Each row is shifted at random along 7 fixed directions that mean nothing.
Known rows, with every step that occurs
zisetal-zarutiz-veres-fufu-gubu-gimi: [   2  107 -305    2 -131  235   -5   45  -38  133   57   36  -24   58
   45  -11  -49   15 -130   40  -12  158 -174  342  -94  148 -593  254
  -26  -84 -123  109   58  -11  -99  163  -13   76   59  -41  -11  158
   53  -27]
fufu-gubu-gimi-zarutiz: [ -31   74 -354  -52   64  140  -64   -3   26 -136 -200   79  -20   -2
  259  -67   23 -159 -105  -31   28    4  175  163 -176 -149 -175   28
  112 -114  -40  188 -128  -75   37    0   13   61 -231 -101  129 -166
 -123  249]
fufu-pomu-gimi-gubu-zarutiz-zisetal-veres: [-267  -11 -467   39  100  187   -5   35   56  -99 -101  -81  120   59
   -1 -197   32  -79 -187  -49 -220  -59  167  157 -326  -77 -334  -39
  102 -141  -53  -41  -20 -123 -126  145   66  -21  -30   75  -12 -225
  -65  333]
pomu-fufu-gubu-gimi-zarutiz-duris-veres: [  65  -19 -279   94 -161  142  -51 -114 -241   76  153  -74  133  212
  -75  245 -117 -165   38  156   27  134   14  261   50   60   58  230
  -13   17   11  -90  199  138  -45   44    4    9  206 -223  143  377
   88  116]
zisetal-pomu-veres-fufu: [-170 -164 -112   83  161   97    7  -86  -91  -54  167 -151  252   28
 -242  102 -160   18  -52   88 -364  -52   92  130 -100   99 -306  -24
  -73   62  -16  -83  123  -70  -28   50   96  -13  310  -67  -73  140
  236    0]
pomu-fufu-zarutiz-veres: [  28  -56    3  112 -100  -76  -28  -60  -74  117  138  -28 -136  132
 -110   57  -37  -59  114   -9  109  181 -191   34 -103  188  -56  152
  147  -17   42 -107  131  130 -116   23    3 -108  165  -86   44  250
   85  -83]
duris-veres-fufu-gubu-zarutiz-gimi: [ -94   92 -236   54 -109  168  -58   -4   -6   18  -38   40   13   55
   66 -104   13   13  -82  -24   15   28   32  280  -50    2 -359  104
  106  -48  -25   15   17    1  -81   44  -26   44   15  -41   52   39
   24  103]
gimi-zarutiz-zisetal-veres-fufu-pomu: [-267  -31 -165   27  134  124  -63  140  -12  -88  -19  -16   26   55
   89 -148 -160   47 -143 -131 -286  -65  -30  166 -247  -19 -633  -72
  153 -133 -162  212   52 -106   52   18   35   55   60   -3  -46 -119
  268   88]
fufu-zarutiz-duris-zisetal-pomu-gimi-gubu-veres: [-301 -112  -86   61   65 -123 -109  -68  -44   30  -21  -52 -187  133
 -167  -69  -60   16   17 -113  -10    1 -166  -40 -332   35 -251  -22
  302    9   68  -36  147   88   47 -135  184 -216   96  -42  -28  138
  248  -25]
duris-veres-pomu-fufu-zarutiz: [-142   25  103  113 -114  185   25  244   67   42   48   -9   26   -2
   79 -102  -92  125  -75  -34 -161   54 -156   -7  -73   91 -251  115
    0 -169 -132   67   78  -65  -53   85 -106  -20  180   49  -57   28
  219  -62]
pomu-fufu-gubu-veres-zisetal-zarutiz: [-165  -22 -224   54  -84  168   35  -88 -191   66  110  -38   -1   40
 -162   84  -74   23  -77  165 -190   96 -122  155 -156  257 -393  258
  -12   24    3  -10  116  -67  -34   86  188  -91  272  -66  -41  318
  155  -95]
zarutiz-zisetal-veres-fufu-pomu: [  64  -52 -113   27 -155  110  100  -85 -107  184  250  -25  143  196
 -272  122  -27   51   11    8   56   59    2  272  -16  178 -514  132
  -12   21   -7 -199  125  200 -275  109  -36   21  309   89  -57  223
  155  -15]
gubu-gimi-zarutiz-zisetal: [-152   58 -354 -105  -79  191   80  117  -79  116  -18  -40   46   44
    0   19  -30   13 -167   55   41  126 -151   64  -22  -49  -56  111
 -105  -28  -53   61  219   40  -34    8   35   27   -2  112  -37   98
   -5  147]
veres-pomu-fufu-gubu-gimi-zarutiz-duris: [-205  -44 -290   91   31   16 -126 -249 -161  -55  -70  -83  -83    5
   12   88  -54 -112  -14   92 -135   40   42  102 -185  102 -224  125
  208    5  106   61   59  -77   37  -83  200  -50   90 -319   98  196
   62  110]
pomu-fufu-zarutiz-zisetal: [-222  -78   -3   40  -51   32   -4  191  -11   63   39  -68  -49   45
  -52 -199 -134   63  -56  -85  -82   56 -230  -73 -107  -13  -76   23
   25  -51  -64   53  243    7   28  -48  -15 -119  176   60  -48   82
  251   59]
veres-gubu-zarutiz-zisetal: [-165  -38  -53   27  144  -83  -82  -14  120  -19 -102   20 -137  147
   42 -116   23  -38   -3 -225  103  -20  -37  133 -152  -39 -291  -91
  273  -63   -2   74   -5   66  -22 -103   15  -66 -126   18   90 -152
   63   94]
zarutiz-duris-zisetal-pomu: [  52   -1   -3  -43  -63  166  -61   90  -32  -54  -45   30  166  -84
  165 -185 -206   -8  -79  -39  -76 -217   84  142   14 -283  -49 -128
 -128   30 -152   89  -11  -27  232  -57 -145  177   42  -94   59  -18
  187  234]
zisetal-veres-fufu-pomu-gimi-gubu: [ -15  107 -120   -1 -102  105   15 -107  -27   53  -84   63 -109 -150
   80   -7   92  -18  -57   50  -28  -57  -25  131 -201   98 -370  237
  120 -128   77  -23  -90  -69  -22  126   71    2   52 -103  -61   94
 -106  -15]
fufu-zarutiz-duris-zisetal: [-194   22  -56  174 -140   95  -55   42   59  -76 -107   21   86   13
   31 -299   39  103  -56 -109  -64 -150  211   70 -133 -106  103 -130
  138  -59  -19  -92  -84  -72 -141   39  -90   -3    1   98   46 -223
   18  244]
gubu-veres-zisetal-pomu-gimi-zarutiz: [-295 -104  -62   37  310  101  -19  195   85  -16   36 -111   26  191
  -62   27  -99   10 -134 -108 -231   98 -195   53 -266   58 -542  -10
   85 -174 -153  116  134    3   -7   23   87  -91   81  130  -76  -49
  242   11]
gimi-zarutiz-zisetal-duris-veres: [-100   65 -178   53 -246  152  119  -17  -27  163   20   47  238   46
 -236  -53  143  207  -88  -55  138 -125  169  170   12  -75   59  -35
   24  -55   75 -320  139  147 -286  135  -69   18   90  261 -104  -39
  -39  196]
veres-pomu-fufu-gubu-zarutiz-zisetal-duris: [-109   -6 -150   29  -79  180    7    7  110   61 -130   59   84   -9
   13 -251   41   47 -123 -165   78 -142  119  233 -184 -159 -372   15
   74 -142    3  -56    9   44 -120   28  -92  -10   59   31   23 -129
   57  344]
veres-zisetal-pomu-gimi-gubu-fufu: [  73  -68    1  -86  131   -3  -28 -122  -77   87   38    9  -77   91
  -61  187  -69 -122   15  -18  112    9 -142  153  -86    4 -487  166
   87  -17   43   10  101  180  144 -108   88  -54  124 -192   39  266
  142  -15]
duris-zarutiz-zisetal-pomu-veres-fufu: [ -98  -10  -67  126 -121   92   54 -100   21   81   51   12   62  -39
 -126  -59   27  109    7  -49   32  -31   32  165 -123   91 -150   65
  137  -13   41 -196   21   33 -197   67  -55    4  167   13  -24   59
   54   45]
veres-pomu-fufu-gubu-zarutiz-duris-zisetal: [ -49  -23  -62   71 -162  142  -17    9    5   76  -33    7   95   87
    9 -114  -41   -1  -39  -91   99  -69   67  185  -31 -111 -147   58
   50  -65    0  -58  109  109  -64  -51 -110  -16  152  -34   99   55
  159  260]
zarutiz-zisetal-veres-pomu-fufu-gubu: [ -83   -1 -166  -15  -91  159   15  -31  -65   12  -22   -7  100  -81
   10 -160  -73   30 -105  -25 -134 -164   96  194 -125  -61 -398   22
   32  -35  -25  -26   64  -58   32   65   11   42  164  -40  -18   34
  141  175]
gimi-gubu-veres-fufu: [  11   39 -178    3   54   67  -32 -167  -66  -14  -55   69   29   73
   49  168   37  -80  -24    8   55  -83  129  321  -92  -33 -221  159
  109  -59   73  -13  -34   53   -6   26   51   22  -45 -128  118   53
  -63   85]
gubu-veres-fufu-pomu-gimi-zarutiz: [-239   54 -272   77   72  242   57   73  186  -33 -177   17   89   16
   48 -109  176   68 -198 -115  -52  -14  145  152 -291 -100 -339  108
   98 -304   12  -64  -58  -46 -305  156  -41  -30  -60  226  -30 -273
 -150  344]
gubu-fufu-zarutiz-duris-veres-pomu-gimi: [ 173   -6 -121  204 -159  207  -27 -245  -98   65  137  -16  145  195
  -57  267   14 -136   90  140  107  112  159  334  -48  159  -97  287
   41  -14   34 -247  -94  140 -285  119  -96   68  210 -218  213  275
  -84  147]
duris-zarutiz-gimi-gubu: [ -43  112 -313   16  -89   42  -45 -159  -86  -66 -124   47   93 -115
   77  -76   75  -30  -48   73   50 -117  262  166   46 -103  126   -2
  111   27  100  -75   45  -55   41   -3   40   79 -112 -143   90   -7
 -121  158]
pomu-veres-zisetal-zarutiz-gimi-gubu-fufu: [-121  100 -328    8  -41  214   24  -53  -74   90  -52   19   34  -46
    3  -25   37   -5 -169   69  -37  -17  -59  323 -164   33 -369  227
   25  -89   14  -53  105  -38  -13  130   87    6   68  -31   -6  117
  -55  109]
zisetal-pomu-fufu-veres-gubu: [  20   32  149  -51  -28   91   -2  202  201   67 -102  124 -118  -76
  200 -214  -37   45  -67 -238   96  -90 -161  127 -215 -142 -481   69
   76 -230  -96  142  -35   42   64   41 -170  -14   -5   55  -32 -109
  142   48]
veres-fufu-zarutiz-gimi: [-258  -65 -150   -9  136   81  -95   52  -93  -82   -6  -65  111  -18
  -22 -152 -183   62 -139   11 -258  -54   16   90  -37  -77 -379  -66
  -15   36  -54  149  228  -76  149 -109   89   21  143  -59  -31   98
  311   96]
gimi-gubu-veres-fufu-zarutiz-zisetal: [-254   37 -283  -90  -31   76   16  -52  -40   52 -176  108  -47   -4
  -17 -147   54  107 -148 -131  123 -147   48  175 -225 -176 -324   59
  181  -65  113   -6  144   80  -18  -80   94  -77  -32  108   -9  -12
   73  224]
gubu-zarutiz-veres-zisetal-duris: [ -95  -57 -187  158  115  -15  -78 -401  -79  -68  -18   13  106  119
 -225   40  127  -11   29  -17   -7 -128  344  266 -173   72 -257 -102
  265   57  150 -290 -146   70 -220   33  137   19   43  -52   73  -26
  -83  204]
gubu-zarutiz-duris-veres-pomu-fufu: [  55  -40   50  120 -115   52    6  -98  -39  182  133  -40   45  168
 -145  185  -15    7   73    2  153   98 -100  142   44  104  -92  179
   41  -37   50 -194  142  221 -164    4  -75  -23  229  -70   60  265
  106   31]
gubu-zarutiz-veres-fufu: [ -42   42 -328   -8  -49  300   34   24 -128   52   68  -43  233   46
   12   83 -113  -18 -161  145 -137   48   13  298   37   -5 -188  157
 -213    4  -92   22  140  -28  -41  110  -25  142  126  -45   41  166
   29  164]
duris-veres-gubu-gimi-zarutiz-zisetal: [ -68   90 -314  -69  -90  166   -6  -76 -191   25  -12   22   42   40
   93  147  -79  -71  -72  107   34   14  -15  224   35  -14  -95  119
   33   45  -13   66  116   36   99  -39   70  110   -8 -100   90  231
   36   74]
duris-veres-zisetal-pomu-fufu: [  96   30  175  120  -81   55  -24 -129   28   -9    1   76  -62  -76
   59  -19   22    0   79  -49   29  -96   31  123  -94   61 -234   75
  185  -76   17 -135 -209   17  -22   55  -78   54   99 -119   38   42
   -4    7]

Rows
[ -86   -7 -225  190   11  115 -146 -217 -131 -123   35   18  273   86
  -69   -6  -43  -33  -22   39 -177 -207  401  448  -64   -6 -302  -34
  175   -4   36 -131  -13  -20  -52   79   25   92  115 -222  106   43
  108  153] => zisetal-duris-veres-fufu-zarutiz-gimi-gubu
[ 211    7 -104 -106 -241  -30   55 -363 -149  147  -27  167    8 -120
 -146   -9   59   27   74  -43  416 -167  187  163   24 -111 -256   52
  176   92  235 -259  130  274  -15 -137   10   38  145  -72   46  302
  105  175] => duris-zisetal-zarutiz-veres-pomu-fufu-gubu
[-498  -29 -115   56  151  127 -107  242  -17  -38  -36  -84   -5   98
  -25 -202 -189  229 -230 -154 -401  -50 -199   47 -225  -44 -712  -95
  127 -143 -180  236  206  -93   93  -44  113  -26  142  105 -169  -69
  452   33] => gubu-gimi-zarutiz-duris-zisetal-veres-fufu-pomu
[-113    4 -403  -36   72  207  -22   48   39  -26 -106   -1   93   -1
   47 -150  -40  -52 -191  -60  -82  -56   76  216 -277 -190 -420   53
   18 -142  -50    5   68  -34  -12   95   -3    1  -19  -46   18  -84
    0  306] => zisetal-pomu-gimi-gubu-fufu-zarutiz-veres
[-255    8 -250   86   17   51  -51 -193  -84  -44 -136  -29   91   17
  -52   -2   60   -3  -66  -14  -20 -156  198  170 -127 -108  102  -39
  193  -10  135 -141   84   17  -33  -41  113  -27    9    9   69   16
  -11  262] => pomu-veres-gubu-gimi-zarutiz-duris-zisetal
[-307  -46 -408    1   88  129  -28 -112  -78  -93 -103  -75   76   30
    2  -32  -14  -98 -118   37 -143  -47  150  109 -278  -30 -210   11
  157   -2   56    2   62  -75  -31  -33  163  -28   28  -40   60   17
   19  269] => fufu-veres-pomu-gimi-gubu-zarutiz-zisetal
[-153  111 -351  123 -199  247  -40 -195  -82   10  -57   48  147  -55
  -79 -111   96   95 -122   89  -88 -106  246  361  -92   41 -311  101
   65   11   74 -163  -71  -81 -184  142   48   70   94  -76   -4   55
  -86  170] => zisetal-duris-veres-fufu-gubu-zarutiz-gimi
[-291  -27 -227   -9  210   67  -41  -15  -11  -51  -82  -35  -82   21
  -36   11  -21   25 -142  -45 -230    2  -66   64 -297   44 -650   73
  162 -138    3  120   72  -86   31   11  201  -96   54  -50  -77    3
  127   12] => zisetal-veres-gubu-fufu-pomu-gimi-zarutiz
[-167   -8 -169  -18    3  113  -78  -80  -66    4  -83    1   39  -95
  -42 -141 -103  122 -129  -27 -115 -125   13   92  -82 -129 -463   16
   56  -28   16   27  155  -11  122  -72   82   19  142  -85  -53  137
  275  169] => zisetal-zarutiz-duris-veres-pomu-fufu-gubu-gimi
[ -81 -102 -179  -68   35  -38   -5 -119 -104  148   67  -80   77  108
 -295  109  -50    0  -16    1  102  -11  -68   17  -28  -78 -122    7
   26   64  121 -181  324  232   37 -105  112 -103  172  -24  -71  283
  189   81] => zisetal-pomu-gimi-gubu-zarutiz-duris-veres
[ -25   36  -70   20 -175  173   13    9   26  155  -11   29  -11   58
  -44 -111   31   30  -55  -54  137   15  -88  141 -126    4 -313  116
   61  -64   -9 -118   30  129 -106   44  -51  -27  138   71  -29  129
   69  134] => fufu-gubu-zarutiz-duris-veres-zisetal-pomu-gimi
[-104   54 -118   19  -38  123   -8  -36  -11   89  -19   51   23   83
  -16   52   17   85  -62  -71   92   -9  -26  186  -91    7 -362   28
  147  -78  -27  -36   29  119  -94   -1    1   73   11   33  -16   41
   85   74] => gubu-gimi-zarutiz-zisetal-duris-veres-pomu
[-404  106  -76  142 -172   73  -63  -36  -93   89 -129   -6 -230  -44
  -42 -132   89  180  -98   12 -111  -23 -218  -18 -240  133 -160  209
  262  -84  113  -71   78  -88  -28   26  190 -175  125  -14  -86  148
   28  -31] => pomu-gimi-gubu-fufu-zarutiz-duris-veres-zisetal
[  -8  -33 -279   -2   77   -3  -34 -408 -145   17  -30   -8    9   18
 -177  135   80  -92    1   33   68 -112  171  251 -168   -3 -396   85
  220   47  200 -259    7  112  -43  -12  180  -16   86 -179   60  184
  -84  187] => zarutiz-veres-zisetal-pomu-gimi-gubu-fufu
[-170    4 -213 -169  140  162   10   75   30  -23 -196   74  -26  -59
  109 -142  -28  -10 -191 -108    9  -91  -12   69 -285 -214 -505    9
   80 -133  -27  145   71   19  144  -76   91  -31  -45   92  -46  -36
  132  237] => fufu-gubu-veres-zisetal-pomu-gimi-zarutiz
[-269  -31  -89   86   61  173  -48   64  -11  -46  -19  -45  272  -60
 -121 -234  -89  226 -177  -50 -286 -184  135   97  -37 -155 -347  -99
  -31  -86  -51  -67  203  -54  -14   34   -6   56  217   77 -127  -12
  302  236] => zisetal-duris-zarutiz-veres-fufu-pomu-gimi
[-103    6 -200   50   56  188   17   23   90   37  -18   20   31   63
  -38 -155   35   37 -137 -101   -5   38  -18  245 -248   -6 -657   96
   76 -158  -60  -71    7   43 -183   96  -26   -6   98  130  -24  -56
   57  207] => gubu-fufu-pomu-veres-zisetal-zarutiz-gimi
